Here is a tiny trained network, its code and every weight. The questions are about switching its units off for an input and a target symbol, where a switched-off unit gives its printed mean instead of its output.

import numpy as np


def w(rows, s, z=0):
    codes = np.array(rows[::2]) - 128.0
    scale = np.full(codes.shape[1], s)
    scale[-1] = z or s
    return codes * scale


def norm(h):
    return h / np.sqrt((h * h).mean(-1, keepdims=True) + 1e-5)


def f(y):
    return np.maximum(y, 0)


def softmax(a):
    e = np.exp(a - a.max(-1, keepdims=True))
    return e / e.sum(-1, keepdims=True)


def log_softmax(a):
    a = a - a.max(-1, keepdims=True)
    return a - np.log(np.exp(a).sum(-1, keepdims=True))


def net(x, mask):
    ids = ['ΛΞΠΦΨαβγζτω'.index(c) for c in x.split()]
    T = len(ids)
    res = E[ids] + P[:T]
    q, k, v = (norm(res) @ M[0].T for M in (Q, K, V))
    z = softmax(np.where(np.tri(T) > 0, q @ k.T / 2**0.5, -1e9)) @ v
    res = res + np.where(mask[0], z, O[0][:, -1]) @ O[0][:, :-1]
    y = f(norm(res) @ A[0][:, :-1].T + A[0][:, -1])
    res = res + np.where(mask[1:25], y, B[0][:, -1]) @ B[0][:, :-1]
    return log_softmax(norm(res)[-1] @ U[:, :-1].T + U[:, -1])


Q, K, V, O, A, B = {}, {}, {}, {}, {}, {}
E = w([
[132,178,134],'Λ',
[111,183,163],'Ξ',
[254,36,226],'Π',
[132,188,125],'Φ',
[115,192,152],'Ψ',
[117,196,150],'α',
[129,189,131],'β',
[129,189,129],'γ',
[85,146,164],'ζ',
[38,141,64],'τ',
[53,80,106],'ω',
],0.015)
P = w([
[59,159,253],'0',
[5,105,225],'1',
[8,75,175],'2',
[75,80,113],'3',
[87,74,129],'4',
[108,76,119],'5',
[124,62,102],'6',
[136,64,93],'7',
[147,62,84],'8',
[145,57,86],'9',
[149,57,76],'10',
[151,51,76],'11',
[152,64,70],'12',
[150,87,81],'13',
],0.0038)
Q[0] = w([
[157,172,146],'head 1',
[1,238,77],'head 1',
],0.0075)
K[0] = w([
[79,68,43],'head 1',
[233,2,103],'head 1',
],0.0087)
V[0] = w([
[244,54,254],'head 1',
[106,28,91],'head 1',
],0.0078)
O[0] = w([
[253,88,21,68],'head 1',
[88,40,89,5],'head 1',
],0.012,0.0015)
A[0] = w([
[93,28,121,253],'neuron 1',
[199,186,156,117],'neuron 2',
[148,29,247,142],'neuron 3',
[157,191,78,179],'neuron 4',
[122,117,185,121],'neuron 5',
[113,184,187,164],'neuron 6',
[126,55,95,34],'neuron 7',
[143,206,162,129],'neuron 8',
[76,92,173,131],'neuron 9',
[134,78,56,251],'neuron 10',
[161,72,186,115],'neuron 11',
[129,102,178,169],'neuron 12',
[31,82,142,205],'neuron 13',
[195,181,113,185],'neuron 14',
[91,132,43,150],'neuron 15',
[248,127,132,176],'neuron 16',
[111,101,160,143],'neuron 17',
[61,78,97,154],'neuron 18',
[80,114,121,167],'neuron 19',
[146,84,209,144],'neuron 20',
[136,74,86,102],'neuron 21',
[156,130,184,136],'neuron 22',
[121,183,100,194],'neuron 23',
[77,119,100,150],'neuron 24',
],0.011,0.0038)
B[0] = w([
[172,72,161,186],'neuron 1',
[80,63,124,176],'neuron 2',
[139,91,30,178],'neuron 3',
[188,36,225,186],'neuron 4',
[137,176,56,182],'neuron 5',
[112,89,74,254],'neuron 6',
[86,57,125,143],'neuron 7',
[202,83,66,204],'neuron 8',
[156,102,73,203],'neuron 9',
[187,109,85,207],'neuron 10',
[176,141,157,141],'neuron 11',
[191,160,76,176],'neuron 12',
[156,116,92,242],'neuron 13',
[106,63,108,195],'neuron 14',
[180,193,145,170],'neuron 15',
[255,109,114,213],'neuron 16',
[189,87,84,165],'neuron 17',
[149,121,237,172],'neuron 18',
[153,124,117,179],'neuron 19',
[177,138,49,171],'neuron 20',
[131,72,86,163],'neuron 21',
[125,148,86,166],'neuron 22',
[144,88,126,188],'neuron 23',
[158,129,153,166],'neuron 24',
],0.0061,0.0069)
U = w([
[214,98,149,133],'Λ',
[179,104,134,106],'Ξ',
[163,92,163,123],'Π',
[128,146,164,95],'Φ',
[127,149,144,64],'Ψ',
[124,167,146,190],'α',
[123,165,131,97],'β',
[121,173,132,178],'γ',
[127,167,11,2],'ζ',
[36,122,145,247],'τ',
[59,11,117,154],'ω',
],0.012,0.0029)

Each question gives the input, a string of symbols that net reads in full, and the target symbol t.
The units are the heads (2 rows each of Q, K, V and O) and the neurons (one row each of A and B). Each row of codes is followed by its name. A weight is (code - 128) times the scale printed after its matrix; where a second scale follows, it is the last column's (O, A, B and U).
mask holds one flag per unit, heads first, then neurons. A switched-off unit (its flag False) gives its mean, the last column of its rows in O or B, instead of its output. The means were averaged over made-up inputs and are rounded, as every weight is.
A unit's drop is (log p(t) with every unit on - log p(t) with that unit switched off) / (log p(t) with every unit on - log p(t) with every unit switched off).
The circuit of an input: a set's keep is (log p(t) with only the set's units on - log p(t) with every unit switched off) / (log p(t) with every unit on - log p(t) with every unit switched off). Starting from the 12 units with the biggest drops (on a tie, the unit counted first), units are removed one at a time, each time the one whose removal leaves the highest keep (on an exact tie, the one counted first), for as long as the keep stays at least 0.8.
units of the circuit, in order: the units of the circuit, biggest drop first
unit that matters most: the unit with the biggest drop
k most important neurons: the k neurons with the biggest drops, biggest first
drop of u: that unit's drop, to one decimal
input γ ζ γ, target ζ: 2 most important neurons -> [neuron 8; neuron 6]
input ζ ζ ζ Ψ, target ζ: 3 most important neurons -> [neuron 16; neuron 1; neuron 8]
input ζ α Φ, target ζ: 4 most important neurons -> [neuron 8; neuron 6; neuron 16; neuron 18]
input ω γ α Λ Ξ ζ β, target ζ: units of the circuit, in order -> [head 1; neuron 16; neuron 4]
input Λ ω τ α α Ψ ζ, target ζ: unit that matters most -> neuron 4
input ζ Ξ Φ, target ζ: 4 most important neurons -> [neuron 8; neuron 6; neuron 16; neuron 1]
input α ζ γ Ψ ζ Ψ, target ζ: 2 most important neurons -> [neuron 8; neuron 6]
input γ α Λ ζ ζ ζ Λ, target ζ: 3 most important neurons -> [neuron 16; neuron 1; neuron 18]
input Ψ Φ τ ζ, target τ: 2 most important neurons -> [neuron 16; neuron 10]
input Ξ ζ Ξ γ ζ α, target ζ: 3 most important neurons -> [neuron 8; neuron 6; neuron 16]
input β ζ Λ, target ζ: 3 most important neurons -> [neuron 8; neuron 16; neuron 6]
input β α α ζ ζ Ξ β, target ζ: 3 most important neurons -> [neuron 8; neuron 6; neuron 16]
input β Ψ ζ Ψ ζ γ, target ζ: 2 most important neurons -> [neuron 8; neuron 16]
input Ψ Λ ζ Ξ, target ζ: 3 most important neurons -> [neuron 8; neuron 6; neuron 16]
input α Φ β ω Φ, target ω: drop of head 1 -> 0.2
input τ Φ Φ, target τ: drop of head 1 -> 0.7
input Φ Φ τ, target τ: drop of head 1 -> 1.4
input ζ Φ Φ γ Ψ τ β, target τ: drop of head 1 -> 0.7
input ω γ Ψ, target ω: most important neuron -> [neuron 15]
input Ψ Φ α Π β Φ γ τ Ψ α Ξ ω, target Λ: most important neuron -> [neuron 18]
